cols: F Z A K T D N
<13>: [158 129 182 146 165 141 113]
<105>: [183 152 169 162 151 138 119]
<149>: [179 142 170 155 159 135 109]
<205>: [162 133 179 137 167 140 107]
<9>: [165 135 176 147 161 143 120]
<168>: [163 136 180 160 158 143 127]
<16>: [175 145 170 165 155 142 127]
<19>: [182 147 168 156 151 136 111]
<189>: [175 143 171 138 159 133  99]
down: [111  99] | N
[162 133 179 137] | <205>
down: [147 160 165] | K

cols: E C M G Q
<168>: [131 131 133 131 133]
<16>: [125 126 131 132 119]
<13>: [130 126 125 132  96]
<205>: [118 141 159 118 135]
<105>: [126 140 126 125 132]
start: [140 126 125 132] | <105>, 1
start: [131 133 131] | <168>, 1
down: [125 130 118] | E
start: [126 140] | <105>, 0
[131 133 131 133] | <168>
all <168>: [131] | 0 1 3
all <205>: [141] | 1

cols: V W J R L B P
<168>: [134 162 110 111 125 130 124]
<9>: [143 149 125 125 128 128 128]
<205>: [139 164 109 111 133 128 131]
<61>: [111 125 131 142 121 177 113]
<105>: [137 122 135 140 128 177 115]
start: [162 110 111] | <168>, 1
all <9>: [125] | 2 3
down: [109 131 135] | J
[111 125 130] | <168>

cols: X H Y S U
<16>: [132 152 135 135 136]
<149>: [125 107 154 128 127]
<19>: [132 181 152 130 132]
all <16>: [135] | 2 3
all <16>: [132] | 0
[132 181 152] | <19>

cols: fevik larik Pime mun sunug
<16>: [149 101 142 135 100]
<205>: [103 142 101 131 134]
<61>: [ 87 103 125 128 119]
<168>: [150 119 171 173  92]
[103 142 101] | <205>
[142 101] | <205>
start: [101 142] | <16>, 1
all <205>: [134] | 4

cols: kitif piru fised lodak des fel
<189>: [109 133 168 158  81 157]
<61>: [157 157 157 160 102 157]
<9>: [131 132 166 144  99 170]
<105>: [144 138 104 127 175 105]
<168>: [107 133 149 131 103 121]
<19>: [107 155 146 151 112 144]
<13>: [139 142 106 130 171 129]
<149>: [170 124 115 130 168 145]
<16>: [121 144 136 145 120 150]
<118>: [139 142 106 130 171 106]
<205>: [118 151 149 153 113 160]
<147>: [174 103 104 104 180 101]
[130 168] | <149>
all <61>: [157] | 0 1 2 5

cols: zevez Pulod fas naraf gutak fozi
<105>: [ 97 160 121 150 160  97]
<9>: [136 123 123 124  96 173]
<205>: [114 150  94  93  77 177]
all <105>: [97] | 0 5
down: [160 123] | Pulod
all <9>: [123] | 1 2

cols: zim Tiro lopi Rif rigi fibi
<13>: [153 100 139 136 138 133]
<16>: [120 134 149 148 146 145]
<61>: [144 116  97 109 101 118]
<118>: [110 107 142 152 137 149]
<19>: [145 122 143 151 132 142]
<147>: [141 121 102 108 103 113]
<168>: [145 133 145 170 128 159]
<189>: [124 158 119 121 112 120]
<105>: [125 135 108 110 109 113]
<149>: [159 124 112 119 102  96]
<9>: [128 170 114 126 100 125]
down: [145 118 149 142] | fibi
[110 109] | <105>
down: [159 128] | zim
[124 112 119 102  96] | <149>

cols: nisiz Vek kule Gepal zeli
<61>: [127 128  92 137 127]
<147>: [129 129 125 129 128]
<19>: [130 127 134 128 128]
<189>: [127  92 137  89 129]
<149>: [127 127  93 123 127]
<13>: [128 126  96  93 128]
<205>: [128 130 155 169 127]
<9>: [127 128 107 147 127]
<168>: [127 127 127 125 128]
<118>: [127 128 101 141 127]
[127 128  92 137 127] | <61>
down: [ 92 127] | Vek
all <147>: [129] | 0 1 3
start: [128  92 137] | <61>, 1
start: [128 128] | <19>, 3
[127  92 137  89 129] | <189>

cols: gup lifoz pobi Fegi
<168>: [115 144 161 158]
<13>: [112 178 125 130]
<205>: [157  94 134 138]
<149>: [130 144 103 109]
<61>: [157  94 134 170]
<19>: [102 120 162 130]
<105>: [169 142 131 176]
<9>: [144 130 162 147]
all <205>: [94] | 1
start: [115 144] | <168>, 0
all <19>: [102] | 0
start: [130 144] | <149>, 0

cols: ges rane zuzo pebut Zifum Ledom Bof
<149>: [ 89 145 146 124 135 173 137]
<19>: [ 89 146 145  89 151 128 108]
<168>: [ 89 147 145  89 151 128 108]
[ 89 147 145  89 151 128 108] | <168>
down: [124  89] | pebut
start: [ 89 146 145] | <19>, 0
down: [145 145] | zuzo
down: [108 108] | Bof

cols: kub Tanid safun gur munef Ravub
<168>: [145 145 134 132 143 118]
<205>: [142 112 140 144 164 104]
<147>: [131 100 136 105 150 168]
<13>: [147 142 138 125 161 127]
<61>: [116 152 137 163 152 163]
<9>: [119 110 132 120 138 159]
<16>: [119 137 116 146  93 120]
<105>: [113 112 140 120 167 176]
<19>: [147 138 138 121 164 131]
[113 112 140 120 167 176] | <105>
start: [138 138 121 164 131] | <19>, 1
all <61>: [163] | 3 5
[116 152 137] | <61>
[142 112 140 144 164] | <205>
[137 163 152 163] | <61>
down: [116 140] | safun

cols: Vuge Ruzi kig bibul Reb gevi bam
<205>: [146 106 162 108  72 110 130]
<149>: [176 124 173 156  87 123 171]
<61>: [112  78 153  85  78 110 131]
down: [124  78] | Ruzi
[110 130] | <205>
all <61>: [131] | 6

cols: Lefip Pagu nefit tuzi mones pivo
<149>: [182 134 182 134 134 182]
<147>: [182 136 109 155 181  99]
<16>: [182 154  88 147 139  85]
[134 134] | <149>
all <149>: [182] | 0 2 5
all <16>: [182] | 0

cols: sar pibir tunak dakif
<147>: [ 97 163 150 178]
<61>: [126 126 141 134]
<149>: [144 125 117 137]
<105>: [127  96  90 104]
<168>: [157 152 148 138]
start: [126 126] | <61>, 0
down: [126 144 127] | sar
all <61>: [126] | 0 1
down: [178 134 137] | dakif

